Here is a tiny trained network, its code and every weight. The questions are about switching its units off for an input and a class, where a switched-off unit gives its printed mean instead of its output.

import numpy as np


def w(rows, s, z=0):
    codes = np.array(rows[::2]) - 128.0
    scale = np.full(codes.shape[1], s)
    scale[-1] = z or s
    return codes * scale


def f(y):
    return y / 2 * (1 + np.tanh(0.7978845608 * (y + 0.044715 * y**3)))


def log_softmax(a):
    a = a - a.max(-1, keepdims=True)
    return a - np.log(np.exp(a).sum(-1, keepdims=True))


def net(x, mask):
    res = np.array(x, float).reshape(1, 5) / 4 @ E
    y = f(res @ A[0][:, :-1].T + A[0][:, -1])
    res = res + np.where(mask, y, B[0][:, -1]) @ B[0][:, :-1]
    return log_softmax(res[-1] @ U[:, :-1].T + U[:, -1])


A, B = {}, {}
E = w([
[215,89,163,1,120,16],'x0',
[128,214,114,217,132,3],'x1',
[129,122,124,132,133,123],'x2',
[185,123,18,163,33,112],'x3',
[129,134,127,121,130,129],'x4',
],0.0096)
A[0] = w([
[121,93,154,52,191,118,153],'n0',
[108,148,81,184,41,121,109],'n1',
[157,165,100,72,92,60,213],'n2',
[153,134,197,67,132,127,134],'n3',
[195,91,175,122,90,49,95],'n4',
[182,89,168,123,86,55,88],'n5',
[139,192,164,32,48,24,108],'n6',
[163,102,174,74,155,130,161],'n7',
[120,70,93,102,67,232,2],'n8',
[113,242,121,139,144,55,181],'n9',
[93,54,172,51,124,86,143],'n10',
[161,75,39,112,95,129,154],'n11',
[127,183,13,184,79,107,124],'n12',
[152,60,103,90,107,172,133],'n13',
[157,140,153,61,163,134,120],'n14',
[53,173,194,131,254,98,148],'n15',
[120,71,67,71,97,237,174],'n16',
[160,125,76,244,190,147,122],'n17',
],0.01,0.0086)
B[0] = w([
[70,130,17,130,165,66,217],'n0',
[158,90,93,119,153,60,193],'n1',
[30,126,215,98,165,108,229],'n2',
[127,128,123,20,207,56,196],'n3',
[107,194,197,181,115,221,196],'n4',
[115,204,141,189,121,194,183],'n5',
[74,136,174,205,35,161,227],'n6',
[98,107,97,129,161,53,207],'n7',
[192,188,150,200,70,120,173],'n8',
[228,135,156,199,177,140,234],'n9',
[142,138,62,40,170,94,217],'n10',
[151,193,159,254,74,170,188],'n11',
[207,58,86,88,189,109,229],'n12',
[75,113,129,136,100,101,187],'n13',
[137,95,99,75,140,109,180],'n14',
[72,196,211,214,88,245,247],'n15',
[41,169,176,172,49,186,242],'n16',
[205,107,142,123,108,109,207],'n17',
],0.0066,0.011)
U = w([
[46,140,188,152,106,170,184],'0',
[166,158,170,192,105,190,200],'1',
[175,56,65,63,209,1,2],'2',
],0.0096,0.0015)

Each question gives the input, the list of numbers given to net, and the class t.
The units are the neurons (one row each of A and B). Each row of codes is followed by its name. A weight is (code - 128) times the scale printed after its matrix; where a second scale follows, it is the last column's (A, B and U).
mask holds one flag per neuron, in row order. A switched-off neuron (its flag False) gives its mean, the last column of its row in B, instead of its output. The means were averaged over made-up inputs and are rounded, as every weight is.
A unit's drop is (log p(t) with every unit on - log p(t) with that unit switched off) / (log p(t) with every unit on - log p(t) with every unit switched off).
The circuit of an input: a set's keep is (log p(t) with only the set's units on - log p(t) with every unit switched off) / (log p(t) with every unit on - log p(t) with every unit switched off). Starting from the 12 units with the biggest drops (on a tie, the unit counted first), units are removed one at a time, each time the one whose removal leaves the highest keep (on an exact tie, the one counted first), for as long as the keep stays at least 0.8.
units of the circuit, in order: the units of the circuit, biggest drop first
top k neurons: the k neurons with the biggest drops, biggest first
drop when u is switched off: that unit's drop, to one decimal
input [-7,3,3,8,-1], class 2: units of the circuit, in order => [n12]
input [4,-3,-1,6,6], class 0: units of the circuit, in order => [n2; n9]
input [7,3,0,-2,4], class 0: top 3 neurons => [n6; n4; n2]
input [-7,1,-4,8,-1], class 2: top 3 neurons => [n12; n1; n15]
input [-2,7,3,-8,2], class 1: top 2 neurons => [n9; n2]
input [7,2,1,-1,7], class 0: top 2 neurons => [n6; n4]
input [5,-1,0,-8,8], class 2: top 2 neurons => [n3; n10]
input [8,-1,-5,-8,0], class 2: drop when n16 is switched off => 0.5
input [8,5,5,7,-4], class 1: drop when n9 is switched off => 0.1
input [7,0,7,6,-1], class 0: drop when n9 is switched off => 0.1
